Below is a small trained network, with its code and all its weights. Each question gives an input and a class and asks what happens when units are switched off, that is, made to give their printed mean instead of their output.

import numpy as np


def w(rows, s, z=0):
    codes = np.array(rows[::2]) - 128.0
    scale = np.full(codes.shape[1], s)
    scale[-1] = z or s
    return codes * scale


def norm(h):
    return h / np.sqrt((h * h).mean(-1, keepdims=True) + 1e-5)


def f(y):
    return y / 2 * (1 + np.tanh(0.7978845608 * (y + 0.044715 * y**3)))


def log_softmax(a):
    a = a - a.max(-1, keepdims=True)
    return a - np.log(np.exp(a).sum(-1, keepdims=True))


def net(x, mask):
    res = np.array(x, float).reshape(1, 8) / 4 @ E
    u = 0
    for l in range(4):
        y = f(norm(res) @ A[l][:, :-1].T + A[l][:, -1])
        res = res + np.where(mask[u : u + 6], y, B[l][:, -1]) @ B[l][:, :-1]
        u += 6
    return log_softmax(norm(res)[-1] @ U[:, :-1].T + U[:, -1])


A, B = {}, {}
E = w([
[127,126,131,132,127,126,127,124,130,124,133],'x0',
[128,125,124,135,128,122,125,130,128,126,133],'x1',
[132,201,143,140,31,76,205,157,91,206,204],'x2',
[124,119,133,132,130,129,127,127,124,130,137],'x3',
[185,148,233,186,153,127,156,234,137,57,143],'x4',
[133,138,133,129,122,132,123,116,134,127,126],'x5',
[132,129,129,126,132,131,129,128,125,135,123],'x6',
[192,45,125,141,68,82,165,144,252,168,97],'x7',
],0.013)
A[0] = w([
[188,53,138,145,56,98,155,141,235,195,117,2],'L0N0',
[124,157,121,124,43,104,176,178,128,188,164,33],'L0N1',
[137,185,120,127,41,102,162,153,83,182,189,86],'L0N2',
[110,46,64,85,87,139,129,51,170,204,118,94],'L0N3',
[186,22,125,118,84,115,156,143,252,155,90,71],'L0N4',
[152,160,156,136,100,113,167,181,121,120,161,10],'L0N5',
],0.016,0.0061)
B[0] = w([
[246,109,52,18,112,188,167,117,119,42,179,243],'L0N0',
[205,149,118,25,84,208,167,75,72,78,182,207],'L0N1',
[84,153,65,239,199,96,165,145,154,186,190,226],'L0N2',
[77,121,136,74,45,61,74,86,111,166,49,231],'L0N3',
[23,103,178,229,177,87,84,190,184,173,49,252],'L0N4',
[125,142,211,129,103,140,69,191,128,147,50,171],'L0N5',
],0.013,0.019)
A[1] = w([
[94,143,102,126,83,40,141,78,94,176,132,39],'L1N0',
[88,108,4,97,144,142,123,32,135,178,146,133],'L1N1',
[185,118,175,85,26,86,196,131,132,131,153,2],'L1N2',
[108,206,164,183,85,88,160,136,110,218,169,58],'L1N3',
[138,118,97,63,85,159,97,66,102,140,117,98],'L1N4',
[175,123,124,145,151,138,167,130,138,107,165,70],'L1N5',
],0.021,0.003)
B[1] = w([
[125,85,154,178,160,226,112,207,125,71,179,210],'L1N0',
[128,3,84,179,157,60,183,83,130,176,183,249],'L1N1',
[213,164,87,71,137,157,151,141,140,113,145,172],'L1N2',
[18,144,146,163,127,119,109,157,91,133,116,202],'L1N3',
[142,224,149,103,125,99,158,72,120,120,100,201],'L1N4',
[124,119,144,114,116,185,84,156,110,107,107,159],'L1N5',
],0.018,0.021)
A[2] = w([
[223,144,101,102,144,70,180,4,112,133,172,38],'L2N0',
[199,164,149,173,209,119,134,187,179,54,140,135],'L2N1',
[164,117,151,93,38,99,118,68,87,112,130,66],'L2N2',
[51,97,201,165,198,140,59,77,69,81,79,122],'L2N3',
[176,98,207,117,17,176,165,128,138,137,168,74],'L2N4',
[170,103,154,172,108,64,127,79,125,202,140,2],'L2N5',
],0.017,0.0036)
B[2] = w([
[149,182,105,87,107,75,250,120,198,131,62,206],'L2N0',
[149,109,138,171,180,181,108,114,144,123,167,199],'L2N1',
[106,119,144,175,198,114,159,128,133,130,151,140],'L2N2',
[182,129,79,86,91,135,167,135,147,149,144,253],'L2N3',
[134,108,85,110,121,166,109,108,124,125,132,149],'L2N4',
[162,141,142,141,102,168,66,183,50,91,167,167],'L2N5',
],0.015,0.019)
A[3] = w([
[48,173,109,96,37,118,40,159,80,155,52,129],'L3N0',
[54,177,112,36,104,88,25,81,111,151,56,130],'L3N1',
[105,37,202,168,173,95,72,81,173,106,59,37],'L3N2',
[202,84,163,104,92,58,188,62,83,71,177,8],'L3N3',
[46,253,199,150,144,155,97,156,46,87,127,111],'L3N4',
[198,203,155,75,105,210,115,112,94,35,197,80],'L3N5',
],0.018,0.0018)
B[3] = w([
[167,90,136,62,94,119,95,87,93,112,91,202],'L3N0',
[150,100,144,94,58,132,123,101,37,123,115,170],'L3N1',
[84,251,189,174,133,102,116,146,120,146,157,214],'L3N2',
[128,186,105,85,144,131,155,149,203,125,92,239],'L3N3',
[149,90,158,94,79,57,90,78,171,136,52,203],'L3N4',
[144,99,145,116,136,176,60,99,53,98,133,248],'L3N5',
],0.019,0.013)
U = w([
[158,128,28,54,120,85,254,73,174,142,110,188],'0',
[80,116,188,101,32,47,55,96,86,165,32,252],'1',
[238,106,128,93,166,247,73,122,91,76,143,181],'2',
[100,185,214,240,199,124,88,207,214,131,111,7],'3',
[16,48,106,234,147,85,164,108,71,169,199,6],'4',
],0.0099,0.0022)

Each question gives the input, the list of numbers given to net, and the class t.
The units are the neurons (one row each of A and B). Each row of codes is followed by its name. A weight is (code - 128) times the scale printed after its matrix; where a second scale follows, it is the last column's (A, B and U).
mask holds one flag per neuron, layer by layer. A switched-off neuron (its flag False) gives its mean, the last column of its row in B, instead of its output. The means were averaged over made-up inputs and are rounded, as every weight is.
A unit's drop is (log p(t) with every unit on - log p(t) with that unit switched off) / (log p(t) with every unit on - log p(t) with every unit switched off).
The circuit of an input: a set's keep is (log p(t) with only the set's units on - log p(t) with every unit switched off) / (log p(t) with every unit on - log p(t) with every unit switched off). Starting from the 12 units with the biggest drops (on a tie, the unit counted first), units are removed one at a time, each time the one whose removal leaves the highest keep (on an exact tie, the one counted first), for as long as the keep stays at least 0.8.
circuit, biggest first: the units of the circuit, biggest drop first
unit that matters most: the unit with the biggest drop
k most important neurons: the k neurons with the biggest drops, biggest first
top k neurons in layer l: the k neurons of layer l with the biggest drops, biggest first
drop when u is switched off: that unit's drop, to one decimal
input [-7,5,1,-1,8,5,-8,8], class 2: unit that matters most -> L0N0
input [6,5,1,-1,8,8,-1,3], class 2: circuit, biggest first -> (L1N1, L3N5)
input [7,-7,-3,7,6,-5,2,1], class 3: 2 most important neurons -> (L0N3, L0N1)
input [-2,-8,-7,-1,3,-7,-4,1], class 3: 3 most important neurons -> (L0N3, L0N1, L0N0)
input [0,1,5,8,6,4,-3,1], class 2: 4 most important neurons -> (L0N4, L0N1, L1N2, L0N3)
input [7,-8,-2,-8,-8,-8,-2,5], class 1: 2 most important neurons -> (L0N4, L0N3)
input [-5,-3,-5,2,3,-2,-1,1], class 3: 3 most important neurons -> (L0N3, L0N1, L0N0)
input [4,-7,8,8,-4,-4,-3,-3], class 4: 2 most important neurons -> (L0N2, L0N0)
input [-2,3,-1,-1,1,3,-2,0], class 2: 2 most important neurons -> (L0N2, L1N1)
input [-2,7,-3,-5,-1,8,3,6], class 1: 2 most important neurons -> (L0N4, L0N3)
input [4,-8,0,7,3,6,2,-1], class 2: 4 most important neurons -> (L0N2, L0N4, L0N3, L1N3)
input [7,-4,7,-2,-8,4,-2,-4], class 4: top 2 neurons in layer 0 -> (L0N2, L0N0)
input [2,-6,3,-1,0,-5,8,-6], class 4: top 3 neurons in layer 0 -> (L0N4, L0N2, L0N5)
input [-7,1,5,-8,7,4,8,1], class 2: unit that matters most -> L0N4
input [7,7,-8,4,-3,3,-2,2], class 1: 2 most important neurons -> (L0N2, L1N1)
input [-6,-4,2,-8,2,3,2,-4], class 1: 2 most important neurons -> (L1N1, L0N0)
input [2,0,2,-7,8,-7,7,-2], class 1: 2 most important neurons -> (L0N0, L1N1)
input [-1,3,7,5,-4,3,-2,0], class 4: top 2 neurons in layer 0 -> (L0N2, L0N0)
input [8,-6,1,7,4,3,-5,6], class 2: top 2 neurons in layer 0 -> (L0N0, L0N2)
input [-5,5,-4,6,3,-4,0,7], class 3: circuit, biggest first -> (L0N4)
input [4,-8,-3,6,-8,6,0,3], class 1: top 2 neurons in layer 0 -> (L0N3, L0N2)
input [6,5,-8,-8,-5,-2,-3,-5], class 0: top 2 neurons in layer 0 -> (L0N4, L0N2)
input [6,-3,-8,0,-6,7,-1,5], class 1: drop when L0N2 is switched off -> 0.2
